Each row is followed by its class number.
[-218  119  117  107  -52    0   18   50  -31  -36  171  269  110 -188
  629   30  154  104   51 -412 -170 -129  119 -146   74 -282  147  -89
   18   38   71  170  -76   59  -61 -151  170   84  -13  154  266]
9
[ 172  -99  165  135  -83 -112  246 -196   12  107  -85  321  308 -124
   35 -135    2   67  196  -63 -101   10 -114   78  188  161  197  -62
 -175  146 -229   93  182  -47 -137  -44  -30  210  181  113  -53]
0
[-100  166   70  -51  -35  -22  -21 -114   37   45  216 -173  -34 -157
  552   37   29  199 -117 -147 -203   56  137   34  -43  284   63  -81
   16   27  148   46  -67  366  -43 -184  332  156  103  151  316]
9
[-136  224  180  108  -79   39  237  302  -86  -99  151 -283  130  -96
  -70 -170   73   30   22 -223 -158  -21   39  114  104 -252  255  -83
  -42   -2  356 -176 -119  138    4  109 -119   83 -185  188  -65]
10
[ 111  279   75   56  -47  170  108 -115  -90  -80  188   64   57 -180
  173  134   92  172   -9 -170   32  -98   33  -25   73  187   -6  -33
  -35  129   20   69   71  224   30   68  148   23   32   18  232]
7
[-371 -110  136 -137  231    8 -158  438   22  112    4 -163    1   32
 -118   30  163  -32  110  216  -64 -106   -7   -4  190 -173 -145 -113
 -172   61   80  -58  108 -252   11   52 -201   12   39  251 -240]
4
[ -21 -282   76  145  157 -135  -42  240 -112   68  -27  -11   64  -98
   -2   84   92  -60  231   -6  -99  -96   84  -61  171   45  -75  -49
 -161   19 -183  -44  -10   34   59   69  -54  -35  -83   55 -173]
1
[ 260  -62  151 -108   17   -8   57 -189   82   88 -135   84  183 -122
 -239 -140   55   -8  151  165   70   -9 -185 -100  150  193  106   37
 -147   93 -206  112  214  -23 -134  -38  -47  151  113  115   -6]
4
[   9  -16  118  108    2   98   76  100  -17   30   79  -39  244 -202
  542  109  117   58   38 -216 -124  -17  162   60   68  165   80  -56
   53  107  116   -6   86  278  137  -83  147   98  -22  176  231]
2
[-173 -350  143  261 -137 -244   34  346 -185  158  -27 -108  198 -188
  -71   73  291 -228  343 -132 -152 -101  197 -134  117 -159   80  -71
  -21  -11 -228 -194  142   35   -1  226  -79 -149 -302  286 -265]
4
[-265  171 -101  168    3  104  319    4  104 -391 -264   10  -75   51
  -88 -122   44   61 -100  -38  -17 -226  343   67   72  -48  128 -105
  106   43  199 -167 -155  -83   48  251   27 -100  -82   -5   10]
3
[ 102   39  -16   50 -166   26  248    3 -120   69   73   60  209  -59
  389   23   71   46 -102 -140 -149   -4   66   57  -42  230   99   50
   14  138  -88  134  114  169   23 -118  104   39  -10  129  123]
4
[-155 -221  179   21  188  -71  -48  230 -197  -27  -39 -310   42 -148
 -146  100  104 -116  317   34 -234   78   91  -86  179  239   12  -46
 -188    0  263 -171  117   37  -19  150   40  -90 -145   77  -89]
7
[-381   65  288  101   46    2   76   77  114 -405   72 -301  135 -240
   32 -106  104 -113  208 -221 -185  221   91  116  108 -282   91  -77
   -1  -88  177 -227   37  -51 -232   64   17  193  -66  198 -113]
2
[-194   71  211  234 -119  -99  285  266 -165  -76   33 -424 -113 -100
  -75 -153  -56  -79 -217   -7  -73  206  -38  112 -119 -162  185 -146
  125  -65  -29 -166 -292  194 -151  251 -131  207 -147  -24  -99]
5
[ -32  -87 -212  -55 -105 -241  311  -41   45  227  208 -143  722  198
  899   54  145  249 -219  -39 -205  -83   38  120  140  190  192 -270
 -376    4  355 -409  150  254  158  -94  219  196  -94  125  103]
10
[-117  151   67   10   12   55  319  139  -50 -112  -38 -321  -98  -52
 -213 -116   41  -19  -92  -28  -33   52   97  169  -54  -36  134 -145
   73 -124  185 -223 -101   17  -76  172  -89  -72  -83  -73  -27]
6
[ 131  -53  169  110  -83 -121  -57 -111  -16  234  -71  228  253 -111
 -200 -175  -13   79  183   55 -114  -50 -133   56  130   27  161   -6
 -108   69 -206  204   11   23  -55  -28   -3  311  253   58    6]
10
[ 229  -69  201   35   10  -34  -11  102   65  153  120  131  177 -278
  -27  -51  147   84   76   32 -121  -22  -71   27  162  180  177  -78
 -223  117 -409    2  184   -7 -195 -107    8  300  192  156    2]
7
[ 134   14  264   -1 -102  100 -148   85   27  104 -125   46  242 -287
  -30    4   89  189  111   45 -147  217 -110  187   10  206  116   70
 -230  128   62 -176   46   28 -134   50   95  236  103   -6  -38]
2
[-119  211   93  -60   84  253  342  379   44 -189   45 -457   -2 -197
 -156  -70  160   26   85   90  147  149 -118   58  -24  -72  154  -68
  -43  -41  141 -182  -37    8  -86  279 -315  -62 -289  -23   61]
8
[ -70 -436   30   30  292  114 -195  363 -144 -128  -14 -198  524  -85
  173  257   55 -246  374   43   -5  -36  179  101  199 -161  -29 -108
 -280  190  187 -290  -78  -80  159   17 -272   14  -27  302   64]
2
[ -25  234  159   66   -2  135  363 -678 -189  116  -59  218 -135  -21
  -76  -74  117  188  248  195 -218 -253   52 -346 -144 -284 -125  223
  301  111    1  475  -87  105 -334  -93  108  270  117  -58  568]
4
[-193 -150   96   32  225   42 -168  301 -190    4   43  -89  297 -113
   79  134  162   70  283   51 -121  -95  120 -116  328  -45  -54   23
 -226  137   36    3 -112  -78    7   28 -194  110  -47   70 -269]
7
[ 109   33   51  125  -30   10  237   46  -38   89   69   61  127 -160
  349    0   58   30  -59 -227 -138  -21   85  -25    7  238  103  -41
   79   41   64  -28   90  183  122  -39  179   10    3   92  242]
9
[ 319 -128   86   52    9  -81  -10  -85  -24  182 -118  140  206  -86
 -147  139   -6   33  342  -52  -77  -99  -29 -188  208  213  234 -124
 -138    0 -241   20  251  -78 -177 -110  -60  121  137  154  -65]
8
[  50   42 -100   44   16   98  -62   25   68 -156   65  145 -177 -207
  121  -92   47   68 -217 -135  -35   69 -106   49   59  205    0   55
   34  120  209   11   90  182   85  -23  322   51   69   85  394]
0
[ -14  206   10  106  -77  223   99   36  -36   25  121  -55   34 -157
  360   38  153  257 -130 -153 -109   99   75  123  -90  141   69  -25
   70  102  105  -22   37  216  -81  -74   85   49   34  -16  220]
9
[  62   12  644  359   95  -55  522 -185   93  -63  -39  337 -540 -146
   90 -139    1  -51  166   53  205  -51 -191  -88   93  291  659 -259
  -57   59 -320 -263  189   28 -256 -114 -105  -18  -22   11   94]
7
[  67  181  114   48  -55   25  132   48  -86   62  108 -130  -15 -212
   90  -75   94   90   30 -132 -156  142   40   16    8  222  171   61
   20   44   33  -69  -48  288  -99  -26  213   44  -80  114  222]
9
[ 415 -572 -389  -93  293 -509  -48 -374   -7 -122  -87  -70  124   84
  -51  -22  316 -137  410  -94  -74 -183  284  -10  186   -2  116 -114
 -109  -89 -256    3  155  -19   82   81  -98  326 -188 -111 -351]
1
[-130  160  -50   77  -70   52  257   45  -30  -75 -111 -159  -99   -6
 -254  -94  -32   35 -149  -22   93 -118  105   18  -22  -85  103 -126
  148  -48  141  -97 -121 -151  -19  177 -182  -49   24   41   15]
3
[ 236    3   76  141 -177  -14  -78    7  -75  235    3  353  258 -128
   94 -112  118  275  -63   84 -154  -19   -4   54  157  170  193  102
 -186  201   29  133  134   90 -172  -84  178  387  101    6   -9]
10
[ 249  -61  157  254    3  -53   24   46   34  174 -133  223  159 -233
  189 -107  163   77  222   72 -161   65   99   23  242  186  215   56
  -74   67 -148  164  207   12  -98  -39   95  213   96  109   -5]
2
[ 360  -71    2  -26 -185 -296   14 -299  -38  283   -2  324  262 -117
 -124 -230  120   35  112  111  -75  175 -172   27  110  316  176   92
 -170   91 -333  183  216  128 -134    6   88  197   65   41   89]
7
[ 249  139   67  -25  -57 -110   50 -143 -137  334  -88  215  452 -106
   77  -93  100   71  208 -289 -194 -119   30 -101   74  -43  219  -41
  -93  114 -120  219  -77   34   43  -58  -66  291   74  200  185]
6
[ -77  148  -87  172  -70   53  253  282 -103  -65   60  -49 -310   85
 -222  -91  -51   54 -140    0   98   30  100  360  -99 -113   52   31
   62  -97  103 -119  -38 -114 -135   58 -244 -111  -69  -44 -182]
4
[-281  114  245  232   83  -38  475   60  -15 -244 -166 -251  -56  -45
 -128 -172  -33  -61   50  -52    1  -13   55  -55   41 -251  210 -179
  125 -137  253 -152  -65  -17 -276  278  -83   38 -144  -26  -43]
2
[ 168  -89 -110   45  -99  -34   66  -68   -6   84   90   48  117 -115
  160   55   93   81 -128 -195  -44  -68   86  123 -120  225   50 -111
   27    8 -128   11  209  194  -45  -18  184   50   31  -84  232]
8
[-119  315 -382   29 -172   54   78  339  -69  -62   53 -283  -63  -35
 -491   -9   58  123 -250 -384    3 -118  222  265   -5   15   58 -113
  194 -207  325 -339   -1   30  153  203  -28  -93 -110  149   14]
6
[ 258  -47   45    6   79 -137 -237 -258   97  153  -33   53  276  -65
  157 -127  147  196  146  195  -56   17  -62   90   95  -23  150   11
 -156  132   21  322  295   22 -234 -136  -78  362  277   93  -58]
1
[ -23 -212   89  -35  114  -74  -62  266 -136   -2   67 -161   79 -132
  -28   28  206  -85   75   40 -129 -154   48 -118  182   33  -51  -10
 -262   32  -47  -90   62  -54  -78   35   -8   67  -43  172 -220]
10
[  21 -377   -1  -40  174 -181   12  398 -103   92    3  -71  257  -70
   13  -63  233 -252  337  -80 -152  -42   36  -29  304   42   63  -93
 -249  125 -115 -161  122   39   70  140   73  -64  -92  256 -234]
3
[-105 -483  -73  -20  144 -165  -73  213  -84   95  126 -205  213 -114
  161   71   99  -42  264   29  -68 -115   32 -113  197    9 -239   51
 -206   27  -45   43  -66  133   61   29   11   29 -121   95 -162]
2
[ -65   77    8   38 -124   72  171  -21  -41   19  133   42  319 -127
  380  -33   53  179 -148  -63 -110   15   40   69   33  225  137   13
  -54  167  266   76   64  164    2 -131   98    1   39   87  209]
6
[ -14  -43   44  147  -76   89  234   41  -91   19  130  -71  153 -109
  201   -3   65   96   26  -92 -153  -10   61   82   -6  186   49   -5
  -48   79  166  113   44  208    4  -74  112   10   19   38   95]
2
[  15   12   -2  114  -71   73  220   45  -75   66  186 -144  351 -132
  506   45  186   19  -76 -109 -112  -34   76   -8    7  151   40  -72
 -164   79 -156   12  113    2  -11  -75   47   76   76   93   23]
2
[ -51  -81  145   18  117  -65   72 -236    8 -147  -28  -30   55 -141
  407   70 -162   -6  264  -48  -85  -34   13  -32  132   51   -2  161
   49   40   58  -74  -34  101   38  -35   97   74  -45   19  207]
0
[ -33   18   22 -149 -108 -163   50 -149 -164  233  -41  149  502 -130
   19 -243   89  138   90  -13  -53  151  -52    5  169  109   90   58
    9  182 -182   40  133   99 -484   57 -228  557   42   99 -156]
4
[  34  -39 -147  181  -25  -58  279  160 -152 -244 -181 -204 -292   -1
 -157   17  -83  -23   52 -170   -4  -72   65  210   17   31   50  -38
  103  -93  204 -108  -19  175   39  298   -3 -108 -111   33  -34]
5
[  -3    5  -79  -55   25   40 -153 -259  266  143  -77  195  193 -120
  -74 -147  159  196  162   85   20  -16    0  -68   61   33  -30  -62
  -75   95 -243  239  177  -83 -165  -82  -55  139  230   48   80]
1
[-228   40   93  208   -2   47  360  138  -33 -390 -155 -337  -70  -96
 -151 -126  134 -155 -207   20  184   16  257   19  153 -337   51  -32
  310 -145   62 -206 -220  -10    1  232  -93 -180 -235   10 -189]
6
[-133 -196   93   32  152 -149 -171  170  -76   86   52 -203   93  -39
  -64   76   11    4  193   39 -146 -131   39  -17  134   25  -22  -61
 -228  -17   78 -240   45  -14    5   96   53  129  -66   19  -72]
9
[-161  122   96  137    7  -13  188  214 -121  -96  -22 -256  -71  -31
 -154  -91  -25  -13  -90    5   15  -10   77  176    5 -127  180  -79
   83  -21  179 -116  -83    0  -64  169 -192  -82 -101   11  -20]
6
[  80   60   25    4  -63   83  115   51  -30  115  207   12  245 -101
  198   33   74   25 -138  -18  -13  -32   67   99  -63  302   49   33
  -66  137 -207  -46   46  115   85 -119   90   72   99   82  100]
7
[ 169  -91   25   97  -57  -68   43 -139   71   -4 -210  198  122  -72
   -5 -110  104   47   87  -12  -74  -90  -38  -36   63   42   97   17
 -126   60 -338  115  158  -48 -225  -17  -26  212   84   82  -60]
2
[-138  167  -53   93   41  183  281   46   39 -102  -44 -126 -128 -136
  375  -40  102  166 -273  -98  132  -11  -24  -52   38  183  -14   45
  -46  -48  224  144 -131  -25  198 -119  138 -264   13   51  232]
6
[ 111 -154 -111  165  -12   -9   39   66  -55   48   48   21  361 -163
  251  -80  144   19   69  -92 -304  139  145  172  127  261  128    2
   62  118   48    2  152  206  121   53  165    9   20 -134  109]
2
[  85  188   -4   42  -19  156  252  -79 -175  -77  105   -9  276  -46
  266  -48  100  -97  -75 -265 -262   62  186 -177  118   50   12  -47
   35   44   37   13  -99  252  139  -46  182  115 -229   27  432]
10
[-102  -91 -168  261  -10   38  289 -142 -314   28 -126  -70  353   62
  533   66  216  183   89 -136 -144 -108  208  215 -156 -101  -12  186
    4  -40  -71  118 -316  128  113 -104    5  137  -41 -215   61]
9
[ -41   69  104  -16   29  -16   25 -116   -5 -157  135  -49 -143    2
  193  109   20  -12  -53  -12  -89  -26  -38  -96   12  266   52    1
    3    1  125  -40   97  198   77  -49  385   64   -3    2   71]
10
[ -68  138   -6   86 -101  -42  232   83  -53 -289 -191 -314  -32   62
 -127  -68  127  -25  -15 -189  -75   -5  -51  112  -49 -186  287 -104
   49 -140  270 -234   -9  181  -42  204   40  -21 -169   79 -139]
4
[ 183 -200   71  218    0 -147  330 -124 -124   24   68  205  124  -84
   56   68  183  -37  176 -364   85   -6 -208   44   -5   75   22   10
  -94   89 -119  -50   21   90  287  -52  -77 -230  -66  182  -41]
4
[  80    8  286  -19   77   -9 -214  -40   50  176 -160  187  351 -161
   54   12   82   17  251   17   12   -8  -12  -54  107  156  259  -73
 -121  120 -138   76  200   11  -76  -25  -15  282   48   74   63]
6
[-389  113  107  -33   97   17   66  370  -58  -10  134 -503  138 -147
  123  -10   28   27  116   89  -96  -12  117  112   20   -2  181 -117
  -74  -47  253 -171  -79   45 -178  113 -189  119  -34  167  -76]
0
[-398  -58  -71    6   60  131  -75  205   27 -250  -23 -321 -263  -48
    5 -133   94  100 -176  -64  129 -116   96  183  -52 -287  -16  -29
   92 -100  266  -33 -113  -45  -94   16 -179   24  -44  -83  -99]
9
[-242  231  110   65   -6  212  291   79 -131 -286 -165 -256   51  -52
 -116   -8  251   91    6 -104  112  -86  128  -53  190 -465   42 -219
   18 -101    7   37 -380   69  -38  210 -224  -28 -243  -11  -45]
6
[-277   -8  -87  -24    0   50   57   63  -10  -56  -51 -358  147   -1
 -235 -128   66 -142    3 -150  -35  -49  155   62  -14 -130   91   -3
  186 -124  170 -231   97 -136   24   51  -56 -181  -89   -6    4]
2
[-289 -182  -94  263  228  134   15  119  -29  -61    1 -430 -138 -109
  307  -53  103  251  -63  -65  153 -127  188   93  104 -189   48   10
  202  -29   65  110 -261  -15   11 -107 -175  -24   44 -284 -164]
8
[-185 -235    3   72  127  -39   67  -17  -90 -232 -158 -416 -213   27
  211 -104   92  200   50  240   65  216  103  440  -24 -195   48  218
  219   -3  322  255 -154  166 -199  -51 -271   20  -56 -171 -358]
5
[  59  160   96   89 -146  202  337  102  -32  -69  184   19   22 -216
  220   38   37   92   70  -70 -296   98  171   36   50  273   78  129
   87   92  319  -18   87   92   37  -99  195 -145   -4  117  140]
3
[-168   40  -30   27   22   51  104  143  -80 -201  -28 -233 -158  -79
   62  -59   50   27  -22 -137  123  -38   97  245  -16 -136   26  -19
   49  -35  112  -28  -65   39  -57  146 -126   86  -95   34   -4]
10
[ -33  -64 -143  -73 -102  -32  158   96 -117   42  -23 -706  -40  -18
 -128   17 -263   17  131  -21   48   83  136  491 -326  188   30  189
   57  -38  163 -351  -55  219  -83  224   48  -82 -100  -68   18]
7
[ 165   24  146  124   55  -17   -4 -170   63  113 -129  154  176 -121
 -117 -133   30   99  180   26  -79  -67   38  -11  118  110  131   84
  -36   71 -191   85   64  -13 -101  -88   45  233  170   62   33]
9
[ 280 -204   61  138  103 -310   25 -219   57  240   69   98 -104 -235
  207 -289  190   -7   41   41 -128  -88  -69 -152  194  234   59   11
 -129   58 -480   17  185   70 -201 -146 -104  363  197  239  -16]
5
[ 124  -35  -48   35  -77   61   62   37  -20 -108  118   43   35 -179
  261   -8  102   -7   79 -236 -134   14  136  136    1  168   34   60
  -71   69  288  -49  209  243  -69  -64  235  -80   17  192  122]
5
[ 221 -334 -190 -190 -214 -136   78 -123   35  132  422 -413    9 -212
  121  -11  211  137  -27  -49  -35 -224 -138   -8 -186  177   76 -148
 -247  115  -68  231  291  296 -159   35  290  312   23   18   26]
0
[ -31 -177   63  -95  208 -106 -170  267 -187  161   70 -283  100  -75
  -55   32  166   -7  221   -3 -134   24    6   53  182  168  -73  -63
 -372  129   72 -119   59  136   -4  114  -45   98 -157  177  -71]
5
[-325 -613  375   -7  102 -207 -234  218  -45   16  -12   -1  162 -315
  350   19  226 -168  215 -142  -86 -193  -66 -331  185 -120  -79    2
 -504   51 -145  118  164 -260  -76 -174  -76   96 -257  238 -123]
6
[ -38 -518  -87   62  125 -318 -232  140 -187  117   26  -26  150 -198
  117  146  156 -138  486 -255 -145  -16  170 -148  163   44  -34  -95
 -197    7  139   78   65 -128  166  169  -92   65 -201   85 -144]
2
[-158   27   56  -63   47  -31  102  214  -30 -234   -5 -215 -132 -118
 -224  -86   93  -47 -131  -21   -8  -19  172  193    1 -143  -22 -163
   13  -76  346 -124  -26  -12 -160  223 -189  -56  -86  123   -5]
2
[-128 -194  150    5  132  -32   83  360  -92  -61   81 -101  116  -83
   19   83  123  -64  171   76 -109 -102   30 -121  178   55  -58  -75
 -297  127  -58  -22   61    1  -50  134 -127   -5 -179  145 -194]
7
[ 175  -27   -4   86 -135   15   58  -63  -53  180 -111   24  436 -165
   30  -96   76   32  258  -92 -140  211   57  -10  105  169  237   14
 -106   64   -8   86   26   63   10  -76  129  285   58  139   70]
1
[  64  142  -47   90  -73   91  139   32  -25   25  101   41   41 -108
  252   21   37  125  -13 -213  -82  -46   16   72  -25  101   64   20
  -10  111  165  -98  -12  181  113  -13  147  -21   23  125  231]
4
[ 274  -86   63   29  100  118  -85   -3  110  194  -38  -40  324 -101
 -103 -144  -74   58  231  -13 -167  -31 -125   44  -25   62  134  -68
 -285  228 -197   65  -11  136  -23  -60  -66  234  116   19  286]
4
[  49 -192  218   51  110 -243  175  164 -193  105  -60 -380   15   30
   -8   39   65 -118  395 -185 -281  -37  138 -168  -60  -89   69   11
 -132  -10 -217  189  -34   26 -209   57  -97   84 -273  107 -466]
9
[ 229  -49  129  -43   -8  -26 -105 -100   12  194   -5  154  251 -134
 -215 -125  112   34  249   -4 -110   12  -19  -46   71  -60   84  -18
 -166   93 -165  224  119   45 -220  -74  -56  275   89  125   86]
7
[-169 -283  293   55  108 -242 -203  222 -117  -78  150   91   21 -171
   -5  103  259   17  141   20  -62 -168  109 -194  189 -146   70  -84
 -353   91  -14  138 -148  -24 -146  -27  -89    9 -227  184 -278]
10
